Each new row is followed by its nearest point in the smallest flat space through zero that holds the rows named last above it.
(in the rows, 128 means zero)
levad, 4 rows:
[[139 101 106 105 124 163 126 111 169 166 107 153 106 185 173 108 122 158
  105 136 105 102]
 [122  85  93 106 138 127 100 104 170 146 102 158 141 163 103 145  68 138
  145 112  78 101]
 [112 133 135 135 152 106 120 130  99  93 146 122 151  89  81 152 102 111
  168 109 138 147]
 [157 115 116 117 116 115  95 102 182 120 117 144 123 102  66 136  87  87
  139 127  93 100]]
New rows:
[140 102 109 147 122 160 139 128 167 156 127 161  91 140 203  95 145 141
  77 159 155  92] -> [153 125 126 114 114 169 139 119 158 157 121 140  89 162 186  92 156 146
  91 149 131 111]
[178 115 128 120 112 165  99  85 147 124 129 132  57 135 180 102 131 126
 111 148 127  97] -> [170 126 129 106 123 174 127 104 172 138 132 148  79 135 158  91 137 124
 108 147 133 107]
fulub:
[[126 199 127 119 114 150 114  70 226 145 155 143 143 202  88  67 139  96
  100  95 152  74]
 [125 146 166 124 164 116 144 163 142 121 146 162 185 109  99 118 141  98
  131 142 152  94]]
New rows:
[154 143  97 118  91 138 112 122 140 155 121  98  64 175 127 111 134 130
 116 122 117 123] -> [130 136 101 128  98 143 113  86 146 138 123 108  92 163 137 117 122 140
 118 109 118 137]
[168 138 114  95 169 132 200 141 142 126 177 126 121 148 125 114 147  98
 144 167 213  73] -> [126 149 150 124 147 124 135 140 150 126 142 150 163 127 105 113 137 106
 126 131 145 101]
daz, 2 rows:
[[151 121 106 128 146 104 124 137 143 148 138  95 124 166 140 176 133 110
  138 131 111 150]
 [204  97  73 122 172  73 133 156 130 123 146  78 135 155 125 200 136 124
  119 109  87 158]]
New rows:
[110 157 159 122 139 130 118 126 153 144 170  74 125 181 162 176  94  79
 171 167 119 167] -> [112 140 127 133 129 123 114 123 160 178 135  98 113 190 158 172 132  91
 159 152 126 151]
[168  95  87 129 152 102 124 172 120 100 145 117 137 117 124 163 117 170
 110 110  98 121] -> [182 103  95 122 154  97 137 147 114 102 136 111 139 115 112 151 131 143
 108 105 104 136]
Gudi, 4 rows:
[[140  75 176 148 146  98 131 126 149 147 112 137  97  88 147 113 127  95
  122 107 131 127]
 [190  87 227 164 187  90 141 106 133 131 101 135  62  72 158 139 100  80
  112  86 115 114]
 [150  80 195 148 161 110  92 114 144 140 114 152  84  88 146 132 117  95
  100 101 126 124]
 [153  78 195 143 154 110 142 115 147 142 112 139  89  83 170  98 139  95
  110 104 136 111]]
New rows:
[103 118 120  84  98  92  34 136 184 103 117 128 116 153 113 137 137 108
 144 100 109 107] -> [101 105 119 128 119 128  65 135 142 141 132 149 131 129 108 141 124 126
 115 130 130 145]
[111 167 118 128 117 137 213 130 122 138 123 100 130 116 123 130 120 162
 140 137 110 135] -> [138 156 107 127 121 122 192 134 115 118 127 100 142 139 128 121 128 136
 157 135 125 124]
[113 125  88 128 126 114 190 157 149 113 127  97 100 156 123 153  85  92
 124 130 140 151] -> [130 132 109 140 123 101 166 142 124 130 121 107 135 129 109 138 112 124
 161 129 119 141]
Fibof, 2 rows:
[[ 90  91 141 185 162 132  74 143 129  93 138 133 102  60 122 110 130 206
  134  93 101 113]
 [122  99 143 171 169 115  97 144 127 101 131 134 107  94 128 112 152 157
  112 106 122 126]]
New rows:
[105 159 119  63  56 192 147  78 169 141 108 111 139 114 145 161 114 120
 178 121  81 116] -> [102 158 106  85  66 163 145 106 131 156 131 119 151 138 122 147  73 141
 173 144 114 117]
[124  71 115 170 135 103 101 123  88 112 154 104 146  84 119 161 165 154
 150 109 114 124] -> [114 109 136 157 150 126 103 137 128 110 132 131 114  98 126 118 135 160
 126 111 118 123]
tani:
[[139 152 125 143 100 144  98 122 120 197  57 108 131 122 159 114 214 125
  103 155 191  99]
 [132 155  65 132 172 139 118 158 180 163  86  98 150 131 153 158 222 150
  114 170 202  79]
 [165 132 136 135 151 172 134 120 151 160  81 110 147 140 135  91 191 133
  110 155 180 118]
 [134 167 138 162 104 149 106 158 106 140  85 117 120 130 176  68 175 115
   78 120 119 114]
 [134 130 108 116 125 127 122 128 146 160  94 114 138 139 133 152 178 148
  126 144 182 124]]
New rows:
[128 105  84 178 146 109 142 146 154 112  99 108 129 100 144 142 147 119
  65 120 114 194] -> [126 142 111 129 133 127 130 161 140 110 122 121 130 145 145 124 145 143
 109 116 124 134]
[129 101 137  79 110 142 138 152 191 102  99 141 150 188 120 129 175 162
  85  93 183 176] -> [154 116 123  93 123 134 151 151 160 115  94 114 145 192 128 130 167 182
 109 106 169 189]
Meb (5 x 22):
[[151 113  59 102 157 114 131 155 134 101  99 173  89 153  67 159 123 120
  140 118 162 110]
 [156 133  42 105 117 139 113 150 135 160 136 162 101 134 143 184 129  77
  116 130 118 102]
 [184 133  28 104 142 139 119 176 138 191 155 178  96 148  90 152 121  61
  115 164 145  78]
 [149 128  72 106 129 117 138 149 124 143 122 158 110 132 124 152 131  88
  112 131 133 108]
 [157 132  87 108 133 112 155 157 117 144 131 160 118 126 119 128 131  79
  109 147 140 107]]
New rows:
[148 133  98 200 177  87  83 117 171 138 144 102 128 198  96 104 106 151
 150 135 112  73] -> [128 118 120 140 152 145  88 126 151 168 137 117 119 159  70 117 116 158
 139 135 143 110]
[167 154 123 117 104  98 150 148 106  86 127 156 140  90 169 122 130  86
  97 153 121 124] -> [150 143 124 113 112 113 176 149 104 100 135 153 134  98 170 127 137  77
 116 144 124 133]
[155 102 156 121 125 176 176 139 124 102 150 200 113 108 151 141 112  59
 131 169 137 132] -> [168 147 119 121 121 140 161 161 116  92 159 162 128 103 151 126 127  82
 143 162 132 132]
bupa, 2 rows:
[[111 140 146 126 111 129 130 142 109 154 132 108 171 109 159 147 107 116
  168 125 116 152]
 [ 66 128 110 131 108 116 143 169  87 153 130  90 176 117 156 117 103  91
  135 124 106 158]]
New rows:
[106 163 100 167 142  99 139 161 134 119 122  76 208 120 109 127 135 140
 155 114 113 140] -> [ 99 130 123 129 117 123 135 148 107 143 130 109 156 120 145 127 114 110
 138 126 117 145]
[ 86 151 133 117 175 161 128 135 136  95 158 159 125 149  96 131 140 137
 126 142 171 107] -> [138 123 122 129 136 128 126 120 138 117 126 138 109 136 114 121 137 135
 112 129 134 117]
[164 112 114 155 170 128 114  97  98 106 135  99 102 137 113 131 105 119
  96 112 182 128] -> [137 122 119 129 137 128 127 121 138 115 126 138 106 138 112 119 139 134
 108 130 134 116]
Tubi, 4 rows:
[[ 95 132  97 151  74 162 158  90 188 105 153 166 116 150 138 154 116 113
   85 154 101 163]
 [123 120 108  89 128  92 104 124 152 115 106 189 141 127 125 156 174 150
  143 142 100 138]
 [111 110  87 104 124  89 128 113 175  94 108 159 141 144 129 148 159 119
  131 158  83 116]
 [113 119  98  94 115  98 114 112 171 103 111 198 139 137 129 163 171 142
  131 153  89 141]]
New rows:
[122  98 138 128 140 176 133  98 157 108 178 136  91 142  92 144 120 166
 129 122 140 145] -> [122 138 136 138 108 155 134 117 134 128 143 148 120 133 133 137 119 132
 111 130 133 147]
[111  89  93 113 126 131 143 173 131 187  83 149 182 172 107 114 116 175
 190 146 131 131] -> [131 120 108 114 137 100 112 141 131 142 113 128 136 110 116 128 151 140
 148 120 121 137]
[ 89 184 118 147 147 135 152 116 142 118 168 110 161 128 127 148 118 115
 146 135 168 170] -> [122 133 122 146 112 147 139 123 135 136 141 121 120 125 127 127 115 124
 116 124 132 146]
fekag (2 x 22):
[[203 132 138 220 131 148 119 131 177 193 129 150 111  93 203 160  73 163
  133 116  99 136]
 [109 174  83 165 129 155 121 112 194  89 156 101 132 114 195 101  38 108
  105  97 139 168]]
New rows:
[193 101 158 171 137 120 110 165  87 208 143 106 119  72 135 153 118 142
  89 131 133 111] -> [180 111 153 166 129 128 126 136 129 182 117 152 116 113 144 158 133 157
 141 134 106 116]
[143  88 157 118  93 107 128 135  99 168  87 156 100 118  82 134 191 139
 147 146 133 110] -> [149  96 160 112 128 111 132 139  87 162 109 149 123 134  89 150 185 146
 145 148 117 101]
sibe:
[[101 174 126 119 162 147 148  82 149 134  52 181 127 144 167 118 106 175
  129 152 125 122]
 [125 133 102 131  90  60 140 158 120 112 155  76 114 152  41  69  66 129
   51 113 146 139]
 [153 111 106 148  80 119 136 190 145 165 130  96 122 117 102  93 133 124
   54 120 139 116]
 [192 113 124 150  70 145 182 177 123 164  90  74 147 151 108  70 152  89
   40  94  81 104]]
New rows:
[106 177 115 145 115 136 108 166 155 153 127 149 117  88 141 115 139 188
 111 129 158 136] -> [111 133 107 136 124 128 111 152 163 159 116 152 111 102 141 127 124 165
 103 151 165 122]
[100 146 106 124 137 129 108 133 175 178 133  92  96 132 127 124  76 204
 124 178 183 115] -> [ 93 145 101 130 130 107 107 142 163 145 122 155 104 108 124 120  96 179
 101 156 178 131]
[124 134  98 118 157 138 127 200 160 145 148  94 197 119 130 138 121 125
 134 187 130 152] -> [129 117 121 134 119 128 115 150 138 142 141 128 122 110 129 134 137 131
 121 132 143 126]
Dubo, 3 rows:
[[124 105 133 101  99 184 187 156 207 145  90 113 106 165 154  45 134 140
  165 128 110 116]
 [113 141 145 120  92 173 155 130 171 111 130 128 129 184 119  50 141 131
  164 146 134 115]
 [140 103 142 103  82 184 181 150 203 119 116 111 132 167 134  20 165 145
  176 123 112 112]]
New rows:
[184 106 113 137 108 124 100 109 136 162 141  97 138 119 120 144 152 152
 154  89  75 110] -> [162  96 124 121 126 117 131 137 129 125 133 115 145  94 130 125 157 139
 128 102 112 129]
[121 157 131 109  98 158 166 122 154 123 128 159 142 169 156  74 120 125
 148 139 119 111] -> [112 139 138 122 106 162 150 131 161 123 122 129 121 170 127  77 128 129
 152 143 132 119]
[162  96 111 104 107 128 180 141 154 107 119 101 137  70 120 102 112 164
 119 106 111 126] -> [160  87 123 113 122 130 148 147 151 135 117 111 135 100 142 109 154 142
 135 101 105 127]
zub:
[[115 136 112 111 137 125 126 146 165 112  94  75  97 130 165 115 144 126
  152  37 127  80]
 [151 112 132 118 123  79 173 151 116 112 175 109 131 109 134 116 187 149
  159 143 121  93]
 [108 171 125  94 156 153 158 139  62 146  82 143 118 132 159 189  66 131
   79  64  97 155]
 [138 136 122 119 144 127 147 157 135 113 120  91 103 118 165 121 157 161
  142  87 150  94]
 [124 158 127 128 170 138 135 143 107 149 153 122 136 144 151 130 136 155
  139  97 160 122]]
New rows:
[145 185 116 130 139 103 131 122  96 108 170 136 129 141 135 141 116 132
 137 101  82 140] -> [118 143 129 113 143 111 150 131  95 143 149 134 143 136 131 144 125 122
 132 106 107 128]
[109 191 143 106  97 123 123 131 155 139 106 146 111 152 108 102 119 151
 143 112 125  95] -> [119 132 123 127 132 132 117 126 143 130 119 118 125 136 132 123 125 120
 135 103 129 120]
fazug, 5 rows:
[[123 156 115 123  80  73 184  92 126 103  86 135 136 135 116 169 120 153
  134 124 154  97]
 [135 135  97 139 108  98 147  91 132  81 112 140 152 139 122 167 129 153
  108 146 166 109]
 [109 182 120 124  68  79 161  99 115  88 107 135 154 110 122 160  85 166
  125 135 171 104]
 [123 133 102 135  93  67 153 105 109  96  61 126 174 110 153 153 100 165
  135 174 185  79]
 [123 148 128 128 113  85 132 103  94 109 117 123 150 121 180 170  85 131
  120 165 140 116]]
New rows:
[168  70 109 119 132 134  76 147 133 181  83  96 106  96 160 110 142 160
 144 172  97 109] -> [137  75 127 133 162 132 109 157 120 162  87 112 137 118 161  95 141 116
 151 158 125 111]
[132 155 128 107 145  86 121  98 137 107 153 141 186 103 184 161 104 155
 101 159 154 151] -> [126 148 119 136 122 108 110 105 104  91 144 130 157 120 166 163  90 137
 102 165 150 129]
[172  91 124 122 130  87 123 122 151 108 114 167  63 188 125 113 138 152
 104 122 133 124] -> [145 106 111 133 138 124 146 110 145 121 118 135 119 157 114 147 164 124
 122 121 125 123]
pibe (3 x 22):
[[ 58 164 134 127 109 171  86 159 111 117  91 123 148 111 152 161 112 106
  119 131 136 125]
 [ 67 174 134 124 113 176 109 138 112 132  97 137 150 115 145 127 116 123
  119 134 151 129]
 [ 71 204 122 138 103 203 126 116 106 126  63 148 150 154 164 114 130 154
  106 130 151 111]]
New rows:
[103 107 135 159 151  63 115 157 160 163 121 115  74  81 138 174  68  72
 104  88 131 141] -> [119  95 137 119 133 101  96 163 132 120 151 107 126  94 118 167 114  89
 139 129 115 139]
[ 91 158 121 128 132 130  67 170 127  98 104  97 140  90 100 168 134  90
 115 125 104 143] -> [ 85 127 135 125 119 136  82 169 121 112 116 110 136 103 139 178 112  92
 128 128 119 129]
[145 144 126 143 117 141 157 125 146  82  76 142  85 177 117 126 165 145
 109 107 123 106] -> [152 140 111 148 120 139 143 109 127 110  96 130 118 179 148 132 148 158
 116 119 110 103]
Bef, 4 rows:
[[125 166 144 118 154 181 183  84  86 130 109  55 131 123 162 114  74 154
  145  74  88  91]
 [151 141 126 137 127 110 150 127 116 135 169 149 150 117 121 134 136 116
  108 137 126  70]
 [ 80 183 106 112 119 112 126 120 165 117 185  79 116 135 122  92 168 118
  147 130 152 117]
 [155 133  91 135 153 181 101 120 194 178 103  70  90 126 110 109 169 150
   28  95 181 112]]
New rows:
[120 136 118 160 156 203 120  93 125 135 134  82 136 137 156 129  66 189
 163 109 124  85] -> [128 149 135 122 147 169 157 100 108 134 107  76 124 126 149 118  96 148
 130  90 108 110]
[139 121  85 172 132 175 118 159 182 153 101  84 118 107 120 113 158 134
  49 113 170 120] -> [152 125 101 135 144 162 103 127 178 165 109  96 101 126 112 118 161 142
  52 109 169 119]
[ 92 164 125  78 106 131 177  92  96  91  89  54 100 117 132  85 118 139
 160 121 113  69] -> [ 97 177 133 112 137 150 163  97 112 117 141  63 126 130 150 103 106 139
 164  97 107 108]
danil, 2 rows:
[[151 208 106 113 126 174 114  60  95 178 121 158 114 190 204 144 105  67
  118  90 103 165]
 [145 199  98  83 129 147 110 104  91 189 135 139 124  76 138  90 143  93
  144 137 103 137]]
New rows:
[123 184  94  75 101 138 106 119 107 177 104 139 168  28 122  86 132  92
 137 133 110 126] -> [141 185 100  82 130 136 112 120  96 183 138 132 127  52 118  81 151 106
 149 149 107 128]
[104 164 151 124 162 137 127 143  70 148 144 115 144  61  79  64 108 168
 129 103 130 109] -> [129 139 118 105 130 120 122 142 118 146 136 122 132  66 101  96 148 132
 143 151 123 117]
[123 105 148 150 139 138 173 115 149  79 143 126 124 162 167 197 105 134
 108  93 131 116] -> [122  99 145 160 126 129 138 123 146  96 120 130 126 194 148 165 107 134
 111 107 139 134]
futu, 3 rows:
[[106 126 111 159 123  88 116  78 104 108 116 114 128 135 136 128 138 127
  133  99 142 131]
 [ 87 122 111 144 109 107 123 101 123 103 106 115 117 133 150 132 157 119
   98 102 141 111]
 [145 163 107 179 159  59 117  57  96 106 137 130 138 156 148 117 140 141
  174 112 155 119]]
New rows:
[163 181 124 117 130 191 132 130  81 172 140 107 151 148 142  95 108 150
  94 170 144 100] -> [155 146 136 116 145 142 137 152 143 137 143 144 130 134 133 124 128 133
 136 152 126 115]
[124 127 116 135 117  93 134  38  90  86 130 133 143 123 167 133 122 155
 108 107 168 121] -> [109 135 108 163 128  82 117  74 105 104 118 117 127 141 145 126 145 128
 134 101 147 122]
[ 96  84 165 143 129 111 134 126  96 151 127 105  58 134 134 135 111 149
 127 105 169 118] -> [108 114 123 135 115 120 122 113 118 122 117 116 126 123 124 132 128 124
 120 111 129 137]
Zit, 4 rows:
[[112 149 115 149 177 138 147 135 143 146 130 130 101 123 108 146 152 100
  163  96 109 135]
 [ 80 143 127 104  77 117  81 109 108 156 110  98 187 115 149  86 154 158
   85 163 116 147]
 [ 87 170 134 119  76 116  63  97 124 188  95  58 167  85 118  50  97 174
   76 149 124 119]
 [113  97 120 107 135 122 102  56 146 133 183  85 163 122 130  66 136 161
  132 114 129 182]]
New rows:
[112 108 168 128 166 130 161 100 160 126  94 132  79 135 104 107  94 122
 133 117 153 126] -> [149 128 130 141 150 131 137 122 145 129 137 120 100 121 108 124  96 126
 143 106 136 116]
[140 158 127  68 123 158  94 145  73 122  82 141 142  92 106  63 108 178
  85 120 182 163] -> [125 134 137 118  90 120 100 119 120 139 113 106 148 116 132  98 103 154
  96 149 136 117]
gikop, 3 rows:
[[120 100 169 135  61 150 164  62 177  99 161 113 133 154  95 125 175  62
   71 156 162 108]
 [112 123 123 118  80 129 119 116 155 157 131 105 142 155 123 141 135 115
  104  93 127 105]
 [132  86 170 151 104 145 175  97 172  91 177 132 159 163 108 120 152  96
   88 146 148 128]]
New rows:
[132 159  95 119 142 111 106 148 109 161 107 138 114 133 161 157 128 173
 138 124  80 107] -> [124 148 100 115 141 116  99 155 108 158 103 124 122 118 143 136 108 155
 151 102 111 127]
